Below is a small trained network, with its code and all its weights. Each question gives an input and a target symbol and asks what happens when units are switched off, that is, made to give their printed mean instead of their output.

import numpy as np


def w(rows, s, z=0):
    codes = np.array(rows[::2]) - 128.0
    scale = np.full(codes.shape[1], s)
    scale[-1] = z or s
    return codes * scale


def f(y):
    return np.maximum(y, 0)


def softmax(a):
    e = np.exp(a - a.max(-1, keepdims=True))
    return e / e.sum(-1, keepdims=True)


def log_softmax(a):
    a = a - a.max(-1, keepdims=True)
    return a - np.log(np.exp(a).sum(-1, keepdims=True))


def net(x, mask):
    ids = ['γδεζηθλμξστψ'.index(c) for c in x.split()]
    T = len(ids)
    res = E[ids] + P[:T]
    u = 0
    for l in range(2):
        r = res
        for j in range(2):
            rows = slice(3 * j, 3 * j + 3)
            q, k, v = (r @ M[l][rows].T for M in (Q, K, V))
            z = softmax(np.where(np.tri(T) > 0, q @ k.T / 3**0.5, -1e9)) @ v
            o = O[l][rows]
            res = res + np.where(mask[u + j], z, o[:, -1]) @ o[:, :-1]
        u += 2
        y = f(res @ A[l][:, :-1].T + A[l][:, -1])
        res = res + np.where(mask[u : u + 8], y, B[l][:, -1]) @ B[l][:, :-1]
        u += 8
    return log_softmax(res[-1] @ U[:, :-1].T + U[:, -1])


Q, K, V, O, A, B = {}, {}, {}, {}, {}, {}
E = w([
[226,108,197,156],'γ',
[48,61,90,95],'δ',
[176,104,78,155],'ε',
[82,153,17,90],'ζ',
[105,194,91,158],'η',
[131,126,180,6],'θ',
[150,109,108,160],'λ',
[215,200,148,162],'μ',
[146,171,88,74],'ξ',
[111,117,151,157],'σ',
[157,107,100,162],'τ',
[147,163,100,92],'ψ',
],0.014)
P = w([
[3,157,185,49],'0',
[38,163,181,111],'1',
[71,166,154,129],'2',
[96,168,141,143],'3',
[122,173,118,156],'4',
[145,174,98,163],'5',
[167,178,75,168],'6',
[187,177,59,178],'7',
[210,175,43,180],'8',
[236,174,21,179],'9',
[249,177,10,187],'10',
],0.0056)
Q[0] = w([
[53,249,44,116],'0.h1',
[92,4,51,102],'0.h1',
[88,73,88,80],'0.h1',
[150,180,168,112],'0.h2',
[125,203,77,122],'0.h2',
[129,185,165,185],'0.h2',
],0.019)
K[0] = w([
[31,234,65,158],'0.h1',
[107,7,48,144],'0.h1',
[112,74,84,85],'0.h1',
[122,188,195,96],'0.h2',
[110,213,116,130],'0.h2',
[95,154,173,190],'0.h2',
],0.019)
V[0] = w([
[128,77,62,213],'0.h1',
[121,117,118,140],'0.h1',
[218,108,2,93],'0.h1',
[103,132,121,132],'0.h2',
[121,132,128,132],'0.h2',
[225,100,156,109],'0.h2',
],0.0073)
O[0] = w([
[51,122,149,2,4],'0.h1',
[111,132,133,119,109],'0.h1',
[54,156,242,212,153],'0.h1',
[128,127,118,104,155],'0.h2',
[127,122,127,116,136],'0.h2',
[121,143,154,228,6],'0.h2',
],0.0066,0.0018)
A[0] = w([
[4,112,218,90,28],'0.n1',
[127,90,3,187,2],'0.n2',
[11,70,121,164,111],'0.n3',
[147,213,124,73,131],'0.n4',
[182,88,234,43,81],'0.n5',
[126,180,134,151,238],'0.n6',
[47,188,103,127,185],'0.n7',
[214,109,67,143,47],'0.n8',
],0.011,0.0034)
B[0] = w([
[56,151,217,153,156],'0.n1',
[175,171,176,150,178],'0.n2',
[154,248,141,119,172],'0.n3',
[132,133,186,170,252],'0.n4',
[171,244,95,20,191],'0.n5',
[133,103,116,203,242],'0.n6',
[154,69,64,186,236],'0.n7',
[79,80,94,181,194],'0.n8',
],0.017,0.0048)
Q[1] = w([
[153,125,165,76],'1.h1',
[43,97,65,153],'1.h1',
[99,118,149,83],'1.h1',
[108,182,134,154],'1.h2',
[113,119,255,130],'1.h2',
[190,125,176,110],'1.h2',
],0.016)
K[1] = w([
[169,132,121,55],'1.h1',
[69,141,72,186],'1.h1',
[100,118,122,52],'1.h1',
[102,147,153,124],'1.h2',
[130,31,253,108],'1.h2',
[172,117,182,113],'1.h2',
],0.014)
V[1] = w([
[155,67,136,119],'1.h1',
[156,2,100,116],'1.h1',
[175,137,214,118],'1.h1',
[122,127,65,126],'1.h2',
[145,160,180,79],'1.h2',
[11,148,160,142],'1.h2',
],0.0086)
O[1] = w([
[146,92,143,83,57],'1.h1',
[139,49,109,36,2],'1.h1',
[170,145,198,143,99],'1.h1',
[115,92,164,113,153],'1.h2',
[216,87,76,118,120],'1.h2',
[59,219,2,123,79],'1.h2',
],0.007,0.005)
A[1] = w([
[91,189,122,2,68],'1.n1',
[75,78,119,158,69],'1.n2',
[99,190,158,78,84],'1.n3',
[101,120,179,136,84],'1.n4',
[74,110,186,92,55],'1.n5',
[126,121,135,170,185],'1.n6',
[46,161,166,39,3],'1.n7',
[119,164,142,7,158],'1.n8',
],0.016,0.0042)
B[1] = w([
[163,68,251,72,165],'1.n1',
[158,161,86,24,204],'1.n2',
[118,78,77,135,189],'1.n3',
[103,137,114,107,135],'1.n4',
[177,99,154,40,128],'1.n5',
[109,98,175,115,254],'1.n6',
[172,210,45,173,143],'1.n7',
[9,134,44,161,164],'1.n8',
],0.02,0.011)
U = w([
[246,191,178,82,143],'γ',
[189,119,13,191,250],'δ',
[148,126,144,93,39],'ε',
[85,228,179,57,141],'ζ',
[191,110,128,2,126],'η',
[196,35,117,118,197],'θ',
[154,107,136,93,139],'λ',
[100,143,201,128,73],'μ',
[148,114,159,80,164],'ξ',
[81,29,91,129,43],'σ',
[155,112,139,95,71],'τ',
[146,119,144,94,28],'ψ',
],0.0077,0.0025)

Each question gives the input, a string of symbols that net reads in full, and the target symbol t.
The units are the heads (3 rows each of Q, K, V and O) and the neurons (one row each of A and B). Each row of codes is followed by its name. A weight is (code - 128) times the scale printed after its matrix; where a second scale follows, it is the last column's (O, A, B and U).
mask holds one flag per unit, layer by layer, with each layer's heads first. A switched-off unit (its flag False) gives its mean, the last column of its rows in O or B, instead of its output. The means were averaged over made-up inputs and are rounded, as every weight is.
A unit's drop is (log p(t) with every unit on - log p(t) with that unit switched off) / (log p(t) with every unit on - log p(t) with every unit switched off).
The circuit of an input: a set's keep is (log p(t) with only the set's units on - log p(t) with every unit switched off) / (log p(t) with every unit on - log p(t) with every unit switched off). Starting from the 12 units with the biggest drops (on a tie, the unit counted first), units are removed one at a time, each time the one whose removal leaves the highest keep (on an exact tie, the one counted first), for as long as the keep stays at least 0.8.
circuit, biggest first: the units of the circuit, biggest drop first
unit that matters most: the unit with the biggest drop
k most important neurons: the k neurons with the biggest drops, biggest first
top k neurons in layer l: the k neurons of layer l with the biggest drops, biggest first
input γ θ θ θ λ, target θ: 2 most important neurons	0.n2; 0.n5
input ζ ε θ ζ ξ η η γ ζ τ, target η: circuit, biggest first	1.h1; 1.n2; 0.n8
input θ μ θ δ, target δ: top neuron in layer 0	0.n3
input η θ γ, target γ: circuit, biggest first	0.n5; 1.h1
input μ λ λ δ, target δ: 3 most important neurons	1.n7; 0.n3; 1.n3
input τ ξ μ, target μ: 2 most important neurons	0.n7; 1.n6
input θ σ σ τ θ, target δ: circuit, biggest first	0.n5; 1.h1; 1.n3
input θ θ ψ, target θ: circuit, biggest first	0.h1; 0.n5; 1.h2; 0.n1
input η ξ θ, target σ: 2 most important neurons	1.n8; 0.n5
input θ δ θ γ θ, target γ: 3 most important neurons	0.n5; 0.n8; 1.n8
input θ θ μ ξ, target θ: 2 most important neurons	0.n5; 0.n1
input ξ ξ ε ζ η θ ψ θ, target δ: circuit, biggest first	1.h1; 0.n5; 1.n3
input θ θ θ τ, target θ: circuit, biggest first	0.n5; 1.h2
input ξ ξ μ ξ δ ε λ η, target η: unit that matters most	1.n2
input μ θ ξ γ, target γ: 3 most important neurons	0.n5; 0.n7; 1.n8
input η ξ τ λ, target η: top 4 neurons in layer 0	0.n5; 0.n3; 0.n4; 0.n2
input λ ε θ, target σ: 4 most important neurons	1.n8; 1.n3; 0.n5; 1.n1
input ξ μ λ λ η, target η: 3 most important neurons	1.n2; 0.n7; 0.n5
input δ δ ψ, target δ: circuit, biggest first	0.n1; 1.h2; 0.n3
input λ τ ζ ζ ξ σ, target ζ: unit that matters most	1.h2
